Here is a tiny trained network, its code and every weight. The questions are about switching its units off for an input and a class, where a switched-off unit gives its printed mean instead of its output.

import numpy as np


def w(rows, s, z=0):
    codes = np.array(rows[::2]) - 128.0
    scale = np.full(codes.shape[1], s)
    scale[-1] = z or s
    return codes * scale


def f(y):
    return np.maximum(y, 0)


def log_softmax(a):
    a = a - a.max(-1, keepdims=True)
    return a - np.log(np.exp(a).sum(-1, keepdims=True))


def net(x, mask):
    res = np.array(x, float).reshape(1, 5) / 4 @ E
    y = f(res @ A[0][:, :-1].T + A[0][:, -1])
    res = res + np.where(mask, y, B[0][:, -1]) @ B[0][:, :-1]
    return log_softmax(res[-1] @ U[:, :-1].T + U[:, -1])


A, B = {}, {}
E = w([
[153,148,96,129,180,195,175,105,117,9,122],'x0',
[89,156,101,112,137,227,33,59,121,187,123],'x1',
[46,152,153,52,223,82,162,102,170,138,187],'x2',
[173,113,45,92,210,61,51,140,131,137,64],'x3',
[104,88,179,52,49,110,153,60,35,101,48],'x4',
],0.011)
A[0] = w([
[126,152,120,145,153,185,157,100,74,49,118,64],'n1',
[53,121,210,149,61,143,155,80,76,91,139,93],'n2',
[106,99,188,116,55,85,122,153,143,245,119,140],'n3',
[162,160,78,127,192,174,156,98,169,49,138,124],'n4',
[161,119,128,137,115,68,179,168,111,101,128,101],'n5',
[133,71,161,155,129,94,155,145,74,101,180,53],'n6',
[37,135,168,35,204,82,157,72,154,123,138,113],'n7',
[97,158,114,153,138,152,86,74,78,142,109,100],'n8',
[186,122,155,115,162,48,172,163,109,120,128,77],'n9',
[127,145,138,120,117,139,74,104,104,173,146,85],'n10',
[129,86,127,115,136,95,136,153,145,80,115,84],'n11',
[128,163,127,106,124,204,89,101,130,155,126,57],'n12',
[131,145,176,150,136,87,89,141,138,182,157,109],'n13',
[138,96,151,142,125,63,113,115,148,207,102,99],'n14',
[235,47,119,245,46,159,94,132,25,125,61,126],'n15',
[119,101,173,122,101,135,133,109,106,110,69,94],'n16',
[152,99,41,87,175,72,108,114,74,120,61,64],'n17',
[162,103,48,80,176,74,67,149,124,131,114,111],'n18',
[129,112,142,70,116,102,110,80,84,125,71,56],'n19',
[106,111,143,101,164,66,197,156,146,117,149,123],'n20',
[75,153,134,90,171,157,92,31,132,151,146,83],'n21',
[166,172,68,187,152,157,115,201,143,153,138,114],'n22',
[97,86,129,133,100,100,97,143,110,175,141,58],'n23',
[125,176,74,139,148,157,82,37,111,153,131,72],'n24',
[121,96,139,77,108,126,147,78,52,107,94,2],'n25',
[117,106,140,59,113,110,132,104,42,117,60,96],'n26',
[147,152,109,126,163,141,139,73,87,42,123,110],'n27',
[115,161,168,188,93,185,151,160,178,134,234,103],'n28',
],0.011,0.0034)
B[0] = w([
[176,153,151,144,69,81,92,70,56,124,180,189],'n1',
[139,174,56,53,152,178,216,211,84,155,136,223],'n2',
[182,117,183,107,118,72,132,118,98,57,203,218],'n3',
[175,136,166,140,156,29,53,111,85,109,198,203],'n4',
[164,67,133,164,120,211,123,160,146,85,99,189],'n5',
[175,99,156,132,127,145,175,129,160,112,72,169],'n6',
[54,100,167,119,148,91,158,19,160,208,121,238],'n7',
[144,59,139,162,93,177,179,169,112,141,97,171],'n8',
[138,82,125,188,80,191,183,145,167,98,114,192],'n9',
[153,87,109,163,112,139,142,131,106,111,119,165],'n10',
[194,121,139,142,97,175,149,158,141,128,146,164],'n11',
[198,110,140,175,104,145,200,143,153,67,129,174],'n12',
[173,160,135,145,147,82,3,100,100,90,200,175],'n13',
[193,162,130,138,105,121,61,99,53,89,208,186],'n14',
[82,71,152,112,156,131,178,4,153,236,142,255],'n15',
[44,157,67,143,176,76,89,166,197,132,165,179],'n16',
[129,162,129,29,110,193,243,133,71,127,94,209],'n17',
[126,168,85,10,154,146,244,188,88,132,76,216],'n18',
[115,197,108,183,177,96,126,187,201,144,138,189],'n19',
[106,67,158,181,104,165,177,111,172,126,151,198],'n20',
[133,54,124,198,77,195,184,123,160,97,114,198],'n21',
[94,152,84,160,167,50,145,126,211,197,172,205],'n22',
[177,145,129,156,105,101,86,95,69,68,153,166],'n23',
[183,90,156,162,147,185,150,184,162,93,110,185],'n24',
[184,179,59,155,135,95,50,155,170,114,179,195],'n25',
[99,143,63,160,215,116,64,185,187,120,201,211],'n26',
[163,151,191,123,157,109,47,87,68,74,203,188],'n27',
[121,162,74,34,180,133,240,218,103,175,169,207],'n28',
],0.0073,0.019)
U = w([
[102,184,57,181,186,93,93,201,209,153,165,120],'0',
[118,169,97,21,129,167,177,184,64,144,133,136],'1',
[182,137,176,154,115,81,78,74,38,72,185,120],'2',
[66,62,154,142,133,136,142,3,177,199,129,122],'3',
[169,28,138,220,96,203,141,164,169,88,110,112],'4',
[111,95,117,107,140,142,110,145,137,143,153,254],'5',
[99,129,139,127,119,153,62,178,93,148,89,106],'6',
[89,143,143,127,89,130,120,97,117,109,68,106],'7',
],0.011,0.009)

Each question gives the input, the list of numbers given to net, and the class t.
The units are the neurons (one row each of A and B). Each row of codes is followed by its name. A weight is (code - 128) times the scale printed after its matrix; where a second scale follows, it is the last column's (A, B and U).
mask holds one flag per neuron, in row order. A switched-off neuron (its flag False) gives its mean, the last column of its row in B, instead of its output. The means were averaged over made-up inputs and are rounded, as every weight is.
A unit's drop is (log p(t) with every unit on - log p(t) with that unit switched off) / (log p(t) with every unit on - log p(t) with every unit switched off).
The circuit of an input: a set's keep is (log p(t) with only the set's units on - log p(t) with every unit switched off) / (log p(t) with every unit on - log p(t) with every unit switched off). Starting from the 12 units with the biggest drops (on a tie, the unit counted first), units are removed one at a time, each time the one whose removal leaves the highest keep (on an exact tie, the one counted first), for as long as the keep stays at least 0.8.
circuit, biggest first: the units of the circuit, biggest drop first
most important unit: the unit with the biggest drop
k most important neurons: the k neurons with the biggest drops, biggest first
drop of u: that unit's drop, to one decimal
input [6,8,-3,-3,4], class 4: 3 most important neurons : (n8; n24; n21)
input [-1,-6,-6,2,1], class 3: most important unit : n15
input [-3,7,-6,5,-5], class 4: 2 most important neurons : (n24; n7)
input [-3,6,-1,4,6], class 0: 3 most important neurons : (n26; n19; n25)
input [-5,-2,-5,5,1], class 1: 4 most important neurons : (n18; n7; n17; n4)
input [4,-7,5,8,-4], class 1: 2 most important neurons : (n18; n17)
input [6,7,0,-6,5], class 4: 2 most important neurons : (n21; n18)
input [6,2,-7,1,3], class 3: 2 most important neurons : (n15; n3)
input [3,6,5,6,-5], class 1: 3 most important neurons : (n18; n15; n17)
input [-6,0,-6,-8,0], class 1: 2 most important neurons : (n28; n2)
input [-4,-8,2,7,-2], class 4: 2 most important neurons : (n9; n20)
input [1,-4,2,7,-5], class 1: 2 most important neurons : (n18; n17)
input [-6,5,-8,6,2], class 3: 2 most important neurons : (n15; n2)
input [1,-1,7,3,6], class 3: most important unit : n7
input [-7,-7,-1,0,7], class 0: 4 most important neurons : (n26; n16; n19; n25)
input [0,-7,-4,6,7], class 0: 3 most important neurons : (n26; n19; n16)
input [-5,8,-2,4,-7], class 4: 2 most important neurons : (n24; n12)
input [5,-3,5,4,7], class 0: drop of n26 : 0.2
input [8,1,-6,-5,5], class 2: drop of n1 : 1.4
input [0,-1,8,2,4], class 3: circuit, biggest first : (n7)
input [6,-8,3,-7,4], class 4: drop of n6 : 0.7
input [-1,3,-5,5,-1], class 1: drop of n20 : 0.5
